Below are the code and all the weights of a small trained network. Each question names an input and a class and asks about switching units off, where a switched-off unit gives its printed mean instead of its output.

import numpy as np


def w(rows, s, z=0):
    codes = np.array(rows[::2]) - 128.0
    scale = np.full(codes.shape[1], s)
    scale[-1] = z or s
    return codes * scale


def f(y):
    return np.maximum(y, 0)


def log_softmax(a):
    a = a - a.max(-1, keepdims=True)
    return a - np.log(np.exp(a).sum(-1, keepdims=True))


def net(x, mask):
    res = np.array(x, float).reshape(1, 7) / 4 @ E
    y = f(res @ A[0][:, :-1].T + A[0][:, -1])
    res = res + np.where(mask, y, B[0][:, -1]) @ B[0][:, :-1]
    return log_softmax(res[-1] @ U[:, :-1].T + U[:, -1])


A, B = {}, {}
E = w([
[96,34,67,177,171,54,82,148,177,198,158,70],'x0',
[102,186,183,77,32,158,73,128,151,157,83,123],'x1',
[189,79,74,157,150,147,189,134,154,66,109,75],'x2',
[119,59,189,173,160,123,182,150,118,60,140,115],'x3',
[227,91,70,71,102,172,72,98,159,104,210,124],'x4',
[109,156,69,94,160,123,201,109,88,2,138,158],'x5',
[156,139,121,147,116,108,131,115,93,116,135,165],'x6',
],0.0076)
A[0] = w([
[79,164,18,63,161,127,110,121,130,103,155,131,124],'neuron 1',
[137,90,112,142,179,161,204,134,141,46,119,111,10],'neuron 2',
[33,187,249,111,127,157,146,132,128,132,113,129,133],'neuron 3',
[115,142,110,172,140,102,135,133,133,210,93,119,99],'neuron 4',
[19,42,180,200,163,46,138,142,125,167,118,119,29],'neuron 5',
[156,31,164,137,168,140,90,129,135,201,179,129,159],'neuron 6',
[90,144,81,156,203,124,173,134,130,188,107,119,70],'neuron 7',
[166,147,98,190,176,134,194,134,128,182,92,118,2],'neuron 8',
],0.019,0.005)
B[0] = w([
[136,108,155,140,126,131,138,133,136,104,212,122,206],'neuron 1',
[121,131,7,135,144,116,145,127,102,77,85,132,233],'neuron 2',
[107,120,247,135,157,116,138,137,123,136,27,127,249],'neuron 3',
[129,135,180,132,147,126,152,126,101,86,124,143,190],'neuron 4',
[164,123,168,117,117,147,133,120,134,85,246,134,246],'neuron 5',
[115,81,158,123,113,137,122,134,200,156,194,109,242],'neuron 6',
[163,115,129,113,88,159,114,122,154,139,174,125,183],'neuron 7',
[109,170,166,101,115,119,80,123,126,172,159,142,168],'neuron 8',
],0.015,0.018)
U = w([
[138,255,116,96,33,99,10,93,86,230,130,190,33],'0',
[152,97,148,137,122,150,162,128,142,74,196,119,252],'1',
[74,177,200,128,154,103,146,138,86,131,63,154,158],'2',
[111,151,35,196,183,64,199,129,58,60,91,134,14],'3',
[101,97,143,111,44,146,37,150,203,252,106,43,100],'4',
],0.0063,0.0043)

Each question gives the input, the list of numbers given to net, and the class t.
The units are the neurons (one row each of A and B). Each row of codes is followed by its name. A weight is (code - 128) times the scale printed after its matrix; where a second scale follows, it is the last column's (A, B and U).
mask holds one flag per neuron, in row order. A switched-off neuron (its flag False) gives its mean, the last column of its row in B, instead of its output. The means were averaged over made-up inputs and are rounded, as every weight is.
A unit's drop is (log p(t) with every unit on - log p(t) with that unit switched off) / (log p(t) with every unit on - log p(t) with every unit switched off).
The circuit of an input: a set's keep is (log p(t) with only the set's units on - log p(t) with every unit switched off) / (log p(t) with every unit on - log p(t) with every unit switched off). Starting from all 8 units, units are removed one at a time, each time the one whose removal leaves the highest keep (on an exact tie, the one counted first), for as long as the keep stays at least 0.8.
circuit, biggest first: the units of the circuit, biggest drop first
top k neurons: the k neurons with the biggest drops, biggest first
drop when u is switched off: that unit's drop, to one decimal
input [8,1,7,-5,8,-5,-3], class 4: circuit, biggest first	neuron 6
input [1,1,-4,7,-3,4,2], class 2: top 3 neurons	neuron 3; neuron 6; neuron 1
input [0,8,-1,7,5,5,-1], class 2: circuit, biggest first	neuron 5; neuron 6
input [-5,-3,6,4,-8,-4,-2], class 2: top 3 neurons	neuron 3; neuron 6; neuron 8
input [5,7,0,0,-2,-5,-3], class 1: top 2 neurons	neuron 5; neuron 4
input [2,7,-7,1,2,-4,7], class 2: top 3 neurons	neuron 3; neuron 7; neuron 4
input [6,-6,7,-8,7,-5,-5], class 4: top 2 neurons	neuron 6; neuron 5
input [7,1,8,-6,8,-4,3], class 4: top 3 neurons	neuron 5; neuron 6; neuron 2
input [2,-7,2,0,-3,8,-5], class 3: top 2 neurons	neuron 2; neuron 6
input [-3,5,-4,-5,5,-1,-3], class 0: top 3 neurons	neuron 6; neuron 4; neuron 5
input [1,6,4,-8,5,-2,4], class 4: top 2 neurons	neuron 5; neuron 2
input [-4,8,-1,-6,3,-3,-1], class 2: top 2 neurons	neuron 6; neuron 3
input [8,8,-3,-6,-2,-3,-6], class 1: top 2 neurons	neuron 4; neuron 5
input [3,8,5,5,5,2,-3], class 3: top neuron	neuron 5
input [4,8,-6,-8,-3,-7,5], class 2: drop when neuron 4 is switched off	0.2
input [-8,-6,0,-5,-6,-4,-8], class 2: drop when neuron 6 is switched off	0.0
input [6,2,1,-5,-7,-8,-5], class 1: drop when neuron 5 is switched off	0.6
